Each row has a name. Each piece below is followed by the name of the row it came from, unless a question asks for something else. Each question is about the rows just above it. Places in a row count from 1.

[-6.15 -5.96 -3.78 -5.85] = Tolaz
[ 5.52 -5.61  6.24 -7.06] = fira
[-7.68  7.29 -6.31  6.21] = gosuf
[-6.77 -5.61  6.24 -7.06] = kedun
[-6.15 -5.96 -3.78 -5.79] = tomod
[-5.42 -6.77  8.73 -6.55] = neve
Which row holds [-6.15 -5.96 -3.78 -5.79]?  tomod
Where do [ 5.52 -5.61  6.24] appear?  fira

[-2.44  2.24  1.95 -1.34 -0.18 -2.22  4.66  0.23  3.91 -1.78 -2.68 -2.11
  1.42  0.45  0.87  0.81  1.44 -4.31 -6.61  3.16 -5.04] : rokug
[-2.12 -0.62  0.91 -0.39 -3.95  0.10  1.83 -0.83  1.13 -0.01  3.14 -2.45
  2.81 -6.97  5.09 -1.81  0.54  5.51 -4.51 -0.52 -0.86] : tomod
[ 5.00 -3.61  3.08 -0.89 -4.09  1.36 -1.25 -0.07 -2.11 -1.48 -2.00 -2.36
  1.06 -1.21  0.75 -4.50 -2.08 -2.35  1.63  0.93 -6.04] : Lakez
[-2.38 -3.78 -1.85 -1.93  0.91  0.41 -5.59 -4.44  3.19  0.03 -1.09  0.32
  1.19  2.03  3.80  4.40 -5.55  3.76 -3.92  0.74 -0.39] : sisut
[-3.61  3.08  5.00 -0.89 -3.09 -0.06  0.35  1.15  3.78  1.36  4.33 -1.10
  1.50 -0.58  2.72  1.27  3.93 -0.28  2.51  0.65  0.28] : Tolaz
[ 5.11  3.04  2.35  1.78  4.34 -0.87  1.11  4.58  4.69 -3.90 -1.71  3.39
  0.49 -2.55 -1.26  1.93  0.06  1.91  0.15  3.70  0.81] : neve
[-2.45 -6.74 -1.65 -0.06 -1.58  4.23 -4.64 -0.53 -2.41  3.22  0.10  1.26
  1.58 -1.82 -0.79  2.53  1.61 -0.44 -1.96 -1.48  2.41] : zes
[ 1.61 -1.86 -0.77  0.61 -8.26 -0.09 -0.89 -2.45 -0.49 -3.20 -5.34 -1.49
  2.74 -3.12 -0.26 -3.88  3.27  1.45 -1.32 -1.88  1.17] : kedun
Row and place of [-1.96] in the named rows:  zes, 19
which: [-3.61  3.08  5.00 -0.89]  Tolaz

[-2.71 -4.27  1.64 -1.57  2.25  3.52  3.42  1.70 -2.92  0.14  3.13 -0.99
 -4.93 -5.34]  Lakez
[ 0.36  0.85  0.05  5.22 -3.36  3.05 -5.59 -6.45 -5.40 -0.29  3.31  3.04
 -3.67 -0.27]  pufi
[ 0.05 -3.68  3.31 -5.40 -0.27 -5.59 -0.29  0.85  5.22 -3.36 -6.45  3.04
  0.36  3.05]  neve
[ 7.41 -3.07  3.46  1.00 -3.80 -4.42  0.08  4.30  5.96  4.63 -1.48 -1.70
  3.08  6.71]  kedun
[ 4.29 -0.52  2.14  3.77 -3.04  0.74 -2.57 -0.62  1.06  2.44  1.81  1.33
  0.37  3.59]  zes
[ 0.37  2.44  3.77  1.06 -3.04  2.14 -2.57  0.75  1.33  3.59 -0.52  1.81
  4.29 -0.62]  rokug
[-0.27 -3.67  3.04  3.31 -0.29 -5.40 -6.45 -5.59  3.05 -3.36  5.22  0.05
  0.85  0.36] is which row reordered?  pufi
Which row holds these entries in another order? [-6.45 -5.59 -5.40 -3.68 -3.36 -0.29 -0.27  0.05  0.36  0.85  3.04  3.05
  3.31  5.22]  neve
Row and place of [-1.48] in the named rows:  kedun, 11
[ 3.59  0.37  1.33  1.81  2.44  1.06 -0.62 -2.57  0.74 -3.04  3.77  2.14
 -0.52  4.29] is which row reordered?  zes
[-3.04  2.44  2.14  1.06 -0.62  1.81 -2.57  1.33  0.37  0.74 -0.52  3.77
  4.29  3.59] is which row reordered?  zes

[ 1.42  4.06 -0.11  1.21 -0.12  1.12  1.75  0.27 -4.81  2.64  0.94  1.10
  0.91  0.85 -1.08 -0.36  0.34 -1.13 -2.17  1.69  2.14  4.30  3.92 -0.04
 -3.54  0.30 -0.05 -3.54 -1.36  2.02 -1.93 -1.06 -0.64 -3.80  1.40]  gosuf
[ 2.35  4.06  1.43  0.05 -0.04  0.99  1.77 -0.01 -4.48  2.11  0.87 -0.48
  1.91 -0.77 -0.86  0.16 -0.23  1.10 -1.59  0.67  0.38  3.11  3.00 -0.93
 -1.46  0.68 -0.39 -3.50 -1.65  0.23 -1.61 -0.99 -0.93 -2.13  1.32]  neve
[ 2.62  3.86  0.12  0.84 -1.71  1.76  1.92  0.12 -5.02  1.96  0.58 -0.92
  0.91 -1.11 -1.08 -2.14  1.02 -1.02 -2.42  2.25  1.88  2.99  4.11 -2.01
 -2.25 -0.67 -0.13 -3.59 -1.58  1.23 -2.08  0.26 -1.40 -2.12  1.24]  Tolaz
[ 2.43  4.67 -0.83  1.58 -1.46  1.69  2.22 -0.09 -6.15  1.88  0.32  0.70
 -0.10  0.46 -1.17 -3.19  1.10 -1.92 -3.09  3.01  1.55  3.93  4.94 -1.98
 -3.50 -0.76  0.63 -3.93 -1.71  2.86 -1.93  0.39 -1.17 -2.39  1.55]  Lakez
[ 2.09  3.75 -0.17  1.13 -1.45  1.69  1.82  0.26 -4.92  2.29  0.73 -0.33
  0.79 -0.45 -1.15 -1.71  0.99 -1.52 -2.40  2.23  2.49  3.45  4.18 -1.76
 -2.96 -0.55 -0.12 -3.52 -1.43  1.63 -2.24  0.63 -1.30 -1.48  1.66]  sisut
[ 3.03  5.54 -1.40  1.92 -1.74  1.82  2.66 -0.50 -7.44  1.34 -0.17  1.29
 -0.97  0.93 -1.18 -5.00  1.33 -2.26 -3.77  3.85  0.47  4.13  5.74 -2.43
 -3.71  1.20  1.34 -4.41 -1.97  3.86 -1.67  0.10 -1.16 -3.65  0.92]  pufi
[ 1.42  4.06 -0.11  1.21 -0.12  1.12  1.75  0.27 -4.81  2.64  0.94  1.10
  0.91  0.85 -2.41 -0.36  0.34 -1.13 -2.17  1.69  2.14  4.30  3.92 -0.93
 -3.54  0.30 -0.05 -3.54 -1.36  2.02 -2.04  0.39 -0.83 -0.99  2.17]  rokug
[ 1.70  3.27  1.97 -0.29  0.37  0.80  1.34  0.38 -3.25  2.66  1.31 -0.94
  2.78 -1.13 -0.84  2.01 -0.47  1.45 -0.90 -0.20  1.36  3.01  2.24 -0.41
 -1.23  1.15 -1.04 -3.09 -1.42 -0.73 -1.88 -0.73 -0.87 -0.98  1.68]  zes
[ 2.29 -1.15 -3.52 -1.30 -0.55 -2.96  2.09 -1.76  1.82  0.73  3.75  0.63
 -2.24  0.79  2.23  1.69  3.44  2.49 -0.33 -1.71 -4.92 -1.48 -1.52  0.99
  1.66  4.18 -0.12 -1.43 -0.17  1.13 -2.40  1.63  0.26 -0.45 -1.45]  zurif
[-0.99 -1.61  3.11 -0.93  1.77  1.10  0.38 -1.65  2.35 -0.39  2.11 -0.23
 -0.86 -1.46 -0.93 -0.48  0.16  0.67 -4.48  1.91  0.99 -0.77  0.87  4.06
  3.00 -2.13 -0.01 -0.04 -1.59  0.05  0.68 -3.50  0.22  1.43  1.32]  fira
which: [ 2.62  3.86  0.12  0.84 -1.71  1.76  1.92  0.12 -5.02  1.96  0.58 -0.92
  0.91 -1.11 -1.08 -2.14  1.02 -1.02 -2.42  2.25  1.88  2.99  4.11 -2.01
 -2.25 -0.67 -0.13 -3.59 -1.58  1.23 -2.08  0.26 -1.40 -2.12  1.24]  Tolaz
Row and place of [0.22] in the named rows:  fira, 33
Which row holds these entries in another order? [ 1.32 -2.13 -0.93 -0.99 -1.61  0.23 -1.65 -3.50 -0.39  0.68 -1.46 -0.93
  3.00  3.11  0.38  0.67 -1.59  1.10 -0.23  0.16 -0.86 -0.77  1.91 -0.48
  0.87  2.11 -4.48 -0.01  1.77  0.99 -0.04  0.05  1.43  4.06  2.35]  neve
Where in the named rows is [-2.42]?  Tolaz, 19
Which row holds these entries in another order? [ 3.45  4.18 -1.76 -2.96 -0.55 -0.12 -3.52 -1.43  1.63 -2.24  0.63 -1.30
 -1.48  1.66  2.09  3.75 -0.17  1.13 -1.45  1.69  1.82  0.26 -4.92  2.29
  0.73 -0.33  0.79 -0.45 -1.15 -1.71  0.99 -1.52 -2.40  2.23  2.49]  sisut
Put [ 1.82  0.99 -0.33 -2.40  0.79 -0.17 -0.45 -2.24 -0.12 -1.76 -4.92  2.49
  0.26 -1.15 -3.52  2.23 -1.30  1.13  3.44  1.69 -0.55 -1.43  3.75  1.66
 -1.52 -1.45  4.18 -1.71  2.09  1.63  2.29 -1.48  0.73 -2.96  0.63] back in order: which row is it?  zurif
which: [-3.93 -1.71  2.86 -1.93]  Lakez

[-3.21 -0.89  0.52  2.08 -2.07 -1.78  1.53 -3.11  1.83 -0.87  0.99  2.47
 -0.47  0.71 -1.78  1.45  4.53  1.94 -0.52]  Lakez
[ 3.81 -7.80 -1.25 -0.61 -4.79 -4.13 -0.54  3.74  3.61 -0.87  0.99  4.87
 -0.99 -1.96 -4.15 -0.51 -3.95 -1.62 -3.53]  sisut
[ 2.38  3.99  1.05 -0.36 -4.08 -3.52  1.14  2.32  3.09 -0.21 -1.29  4.15
 -0.92 -2.12 -3.54  1.22 -2.22 -0.76 -0.26]  Tolaz
[-1.32 -2.84 -1.21 -0.10  4.83  4.19 -1.30 -1.24 -2.55  0.19  1.92 -3.41
  1.32  2.19  4.22 -1.40  2.31  1.02  0.36]  rokug
[-0.38 -1.87 -0.93 -0.32  3.45  3.00 -1.04 -0.33 -1.68  0.07  1.48 -2.24
  0.99  1.41  3.02 -1.11  1.16  0.56  0.20]  fira
[-0.40 -1.89 -0.03  0.75 -2.05 -1.76  0.60 -0.37  1.83 -1.34  1.51  2.47
 -0.41 -0.17 -1.77  0.57  1.15  0.54 -1.03]  tomod
[ 1.93  0.06 -0.86 -1.49  3.46  3.01 -1.46  1.92 -1.69  0.54  0.57 -2.26
  1.01  0.48  3.02 -1.47 -1.63 -0.56  0.48]  pufi
[-0.40 -1.89 -0.03  0.75 -2.05 -1.76 -0.57 -0.37  1.83 -1.34  1.51  3.17
 -0.56 -0.10 -2.42 -0.11  0.61  0.25 -2.74]  neve
[-2.77  3.01  1.09  1.64 -1.38 -1.19  1.70 -2.69  1.37  0.49 -0.90  1.85
 -0.33  0.48 -1.19  1.65  4.02  1.78  0.59]  gosuf
Where in the named rows is [4.53]?  Lakez, 17
which: [-3.21 -0.89  0.52  2.08 -2.07 -1.78  1.53 -3.11  1.83 -0.87  0.99  2.47
 -0.47  0.71 -1.78  1.45  4.53  1.94 -0.52]  Lakez
[ 0.54  0.57 -2.26  1.01  0.48  3.02 -1.47 -1.63 -0.56] is in which row?  pufi

[ 0.11  0.52  2.07  0.59  0.86 -0.61  0.69] -> neve
[ 0.05  0.05 -3.82  0.15  0.91  3.71  0.78] -> gosuf
[-3.72  1.10  4.02  0.81  5.51 -2.01  4.72] -> sisut
[ 3.87 -1.93  7.08 -1.72 -3.84 -4.33 -3.33] -> zurif
[ 2.00 -0.20  2.09  0.01 -1.46 -0.65 -1.30] -> Tolaz
[-2.50  1.43  3.90  1.30  4.07 -1.93  3.45] -> zes
[ 2.58 -1.83  7.07 -1.74 -2.29 -4.31 -1.98] -> kedun
[-0.55  1.28 -4.86  1.42  1.72  4.48  1.45] -> rokug
[-2.61  0.54 -5.91  0.44  4.14  5.27  3.58] -> pufi
Where in the named rows is [0.69]?  neve, 7
[ 1.45  4.48  1.72  1.42 -4.86  1.28 -0.55] is which row reordered?  rokug

[ 8.95  1.47 -0.02  0.22  0.33  0.86 -1.77 -0.73  2.44 -4.93 -1.08 -0.29
 -0.60]  zes
[ 8.95  1.47 -0.02  0.22  0.33  0.86 -0.04 -0.73  2.44 -4.93 -1.08 -0.29
 -0.47]  Tolaz
[ 8.95  1.47 -0.02  0.22  0.33  0.86 -0.04 -0.73 -2.26 -4.93 -1.08 -0.29
 -0.60]  Lakez
[ 4.24 -0.47 -0.02 -2.18 -2.27  0.19 -1.01  1.90  2.25 -1.87  2.41 -1.32
 -1.11]  zurif
Row and place of [-2.27] in the named rows:  zurif, 5
Which row holds these entries in another order? [-0.60 -0.29 -1.08 -4.93 -2.26 -0.73 -0.04  0.86  0.33  0.22 -0.02  1.47
  8.95]  Lakez

[-1.01  0.22  4.07  0.16  0.17 -0.82] -> Tolaz
[ 5.60 -2.13 -4.76  1.26  5.76  8.16] -> sisut
[5.44 0.22 0.21 1.10 5.76 8.16] -> fira
[ 5.60 -2.13 -4.76  1.26  5.76  8.16] is in which row?  sisut
Row and place of [0.17] in the named rows:  Tolaz, 5
[0.16] is at row and place  Tolaz, 4
[5.60] is at row and place  sisut, 1
which: [0.22 4.07]  Tolaz
which: [0.16 0.17]  Tolaz

[ 4.49 -2.64  5.53 -4.21  5.53 -4.21 -4.94] = rokug
[-5.30 -1.87  1.83 -4.21 -4.94 -4.78 -5.60] = zurif
[-5.30 -5.59  1.83 -1.87 -4.78 -4.21 -4.94] = Tolaz
Where do [ 1.83 -4.21 -4.94 -4.78] appear?  zurif
Which row holds these entries in another order? [-4.21 -4.94  4.49 -2.64  5.53 -4.21  5.53]  rokug
The row with [-4.78 -5.60] is  zurif
Which row holds these entries in another order? [-4.78 -5.59 -1.87  1.83 -5.30 -4.94 -4.21]  Tolaz
which: [ 4.49 -2.64  5.53 -4.21  5.53 -4.21 -4.94]  rokug
which: [-5.30 -1.87  1.83 -4.21 -4.94 -4.78]  zurif
Put [-5.59 -5.30 -4.94 -4.78 -4.21 -1.87  1.83] back in order: which row is it?  Tolaz

[ 0.63 -2.94  0.31  5.53 -1.70 -1.68  1.64 -3.55 -2.47  2.14 -0.89  1.86
  1.34 -4.13  4.09  2.00 -2.80  0.80  3.98 -3.11 -3.53 -1.22 -1.08  7.22
  0.74 -2.89 -1.99  3.41 -9.09  2.13 -1.72 -2.98  0.47  1.03  6.15 -4.01
 -1.79  0.81 -2.16  5.35  0.28 -2.56 -2.24  2.21 -2.17 -1.61  5.90  0.85] -> Lakez
[ 1.38  1.82 -2.44  2.48  0.88  4.24  0.50 -3.26  0.58  1.17  0.95 -5.50
 -0.34  0.59 -2.82  0.37  2.95  1.38 -0.24 -2.26  2.01 -0.41  0.00  4.54
  2.58  3.20  3.16 -0.58  2.74  1.45  2.92 -2.20 -4.73 -1.80 -0.87 -1.57
  3.20 -0.27  0.60  0.05  0.40 -0.35 -5.30  0.31 -4.36 -0.07 -2.20 -0.49] -> tomod
[-4.37 -4.41  0.98  0.33 -0.08 -1.65  0.60 -2.08  2.01 -2.88 -0.33 -1.38
 -0.70 -0.75  0.47 -3.24 -1.35  3.96 -1.88  2.91  1.84  3.74 -2.29 -3.25
  4.43 -1.86  4.10  3.52  1.58 -3.93  0.18  1.00 -1.23 -5.17 -1.97  2.81
  0.82  2.71 -2.81  1.44  5.60  2.20  7.52  3.58  0.78 -1.43 -5.93  0.12] -> kedun
[ 3.50 -1.23  0.67 -1.62 -1.27  0.12 -2.93 -3.04 -1.62  4.80  3.33 -2.93
  2.88 -1.08 -2.64  2.68 -2.38 -0.33  2.55  0.07 -1.03  2.78 -1.15  5.33
 -1.31  3.15  2.17 -1.61 -4.83 -2.02  0.10 -1.17 -1.94 -4.84 -5.59 -3.55
 -3.43  0.93  3.91  2.28  3.24  3.42  3.70 -6.11 -0.83  0.66  2.58 -1.18] -> neve
[-4.37  0.60  7.52 -1.43  1.84  3.96  0.18  3.52  4.10 -2.29  3.58 -1.86
  0.47 -7.54 -1.38 -2.08  3.74  4.43  1.44 -0.08 -1.88 -3.25  0.82 -0.70
 -1.35  0.78  0.12  0.33 -1.23 -1.65  1.58 -2.81 -3.24  2.81 -5.16 -0.75
 -4.41  2.71  2.20  5.60 -5.93 -3.93  2.91  1.00  0.98 -2.88 -0.33 -1.97] -> fira
[-4.37 -4.41  0.98  0.33 -0.08 -1.65  0.60 -2.08 -7.54 -2.88 -0.33 -1.38
 -0.70 -0.75  0.47 -3.24 -1.35  3.96 -1.88  2.91  1.84  3.74 -2.29 -3.25
  4.43 -1.86  4.10  3.52  1.58 -3.93  0.18  1.00 -1.23 -5.17 -1.97  2.81
  0.82  2.71 -2.81  1.44  5.60  2.20  7.52  3.58  0.78 -1.43 -5.93  0.12] -> pufi
[-3.13  0.84 -0.73 -0.90 -0.39  0.45 -1.36 -2.24 -3.62 -0.73 -1.91  2.57
  0.09  1.64 -0.31 -2.67 -0.58 -1.00 -3.11 -1.26  2.92  2.19 -2.30  1.29
 -4.50 -0.29  0.72 -2.72 -2.43  1.97  0.19 -0.64  0.71  4.01  0.83  0.09
  0.58 -1.98  0.02  2.31 -1.35 -1.71  2.86 -0.07  2.95  2.60  2.40  1.53] -> zurif
[ 4.12 -4.86  1.32 -5.38  1.75  0.06  0.51 -4.29 -1.61  3.02  2.84  7.29
  4.39 -2.47 -3.98  1.31  2.55  3.90 -2.17  1.13 -0.97  1.21  0.61  4.19
 -0.82  0.47 -2.44  3.92 -4.30 -1.28 -2.70  3.78  0.80 -3.49  2.48 -0.73
  3.22  3.00 -1.64 -0.62 -1.71  1.47  1.26  3.63  0.93 -1.91 -1.47 -4.97] -> zes
[ 0.95  4.06 -2.07 -0.10  1.00  3.24  1.27 -3.50 -0.96  0.11  2.43 -0.47
 -1.88  0.48  2.30  3.10  0.08 -5.15 -2.33 -0.27  1.32  2.83  5.63  5.05
  0.59 -2.96 -1.45 -3.16 -0.30  2.54  1.10  5.35 -3.09  1.25 -3.73 -0.89
  1.51 -3.55  3.53  4.82  0.30  2.78 -0.68 -2.88 -1.84 -2.22  0.96 -4.35] -> gosuf
[ 4.49  0.47  0.80 -3.85 -2.28  3.90 -3.39 -7.00 -6.54  5.25 -1.89  4.72
 -2.09  1.99 -4.63  5.41 -6.19 -2.38  3.55 -0.86 -4.96 -1.93  0.94 -3.91
 -0.48 -2.06  3.41 -1.96 -1.98  2.54 -0.92 -0.71  2.53 -0.06 -0.15 -5.99
 -1.44 -4.08  3.13  6.51 -3.68 -2.29 -0.05  1.53 -6.84 -0.90  5.24 -5.11] -> sisut
[-3.13  0.84 -0.73 -0.90 -0.39  0.45 -1.36 -2.24  6.48 -0.73 -1.91  2.57
  0.09 -0.17 -0.31 -2.67 -0.58 -1.00 -3.11 -1.26  2.92  2.19 -2.30  1.29
 -4.50 -0.29  0.72 -2.72 -2.43  1.97  0.19 -0.64  0.71  4.01  0.83  0.09
  0.58 -1.98  0.02  2.31 -1.35 -1.71 -3.44 -0.07  2.95  2.60  2.40  1.53] -> Tolaz
Row and place of [-2.28] in the named rows:  sisut, 5
Put [-1.15  5.33 -1.31  3.15  2.17 -1.61 -4.83 -2.02  0.10 -1.17 -1.94 -4.84
 -5.59 -3.55 -3.43  0.93  3.91  2.28  3.24  3.42  3.70 -6.11 -0.83  0.66
  2.58 -1.18  3.50 -1.23  0.67 -1.62 -1.27  0.12 -2.93 -3.04 -1.62  4.80
  3.33 -2.93  2.88 -1.08 -2.64  2.68 -2.38 -0.33  2.55  0.07 -1.03  2.78] back in order: which row is it?  neve
[-0.97] is at row and place  zes, 21
Put [-1.97 -7.54 -2.08  2.71 -1.23  0.18  3.96 -0.70  2.81  0.47 -0.33 -1.65
 -2.81  2.20 -1.86 -1.35  7.52  4.10  3.74 -3.24 -4.41  0.60  1.00 -2.88
 -1.43 -1.88  1.44 -4.37 -0.08 -3.93  1.58  0.98  3.52 -5.93  4.43 -5.17
 -1.38  0.78  1.84 -2.29  0.12 -0.75  0.33  0.82 -3.25  3.58  2.91  5.60] back in order: which row is it?  pufi

[ 8.00  7.44 -0.30  0.04 -6.14 -0.55  1.28] = sisut
[-0.63  1.32 -0.37 -0.56  5.19  1.56 -1.63] = rokug
[-0.30 -0.64  0.22  0.40  0.50 -1.24  0.88] = gosuf
[ 1.00  0.75 -3.64 -3.95 -0.66  1.32 -0.37] = neve
[ 0.61  0.68 -0.01  0.07 -0.53 -1.84  0.97] = fira
[ 6.84  6.46  0.55  0.65 -5.76  1.03 -1.48] = Tolaz
[ 0.88  0.22 -0.30 -1.23  0.50  0.40 -0.64] = kedun
which: [ 0.40 -0.64]  kedun
Which row holds these entries in another order? [-1.24 -0.64 -0.30  0.22  0.40  0.50  0.88]  gosuf
The row with [ 6.84  6.46  0.55  0.65 -5.76] is  Tolaz
which: [-0.66  1.32 -0.37]  neve
[-1.63 -0.37  1.32  1.56 -0.63  5.19 -0.56] is which row reordered?  rokug

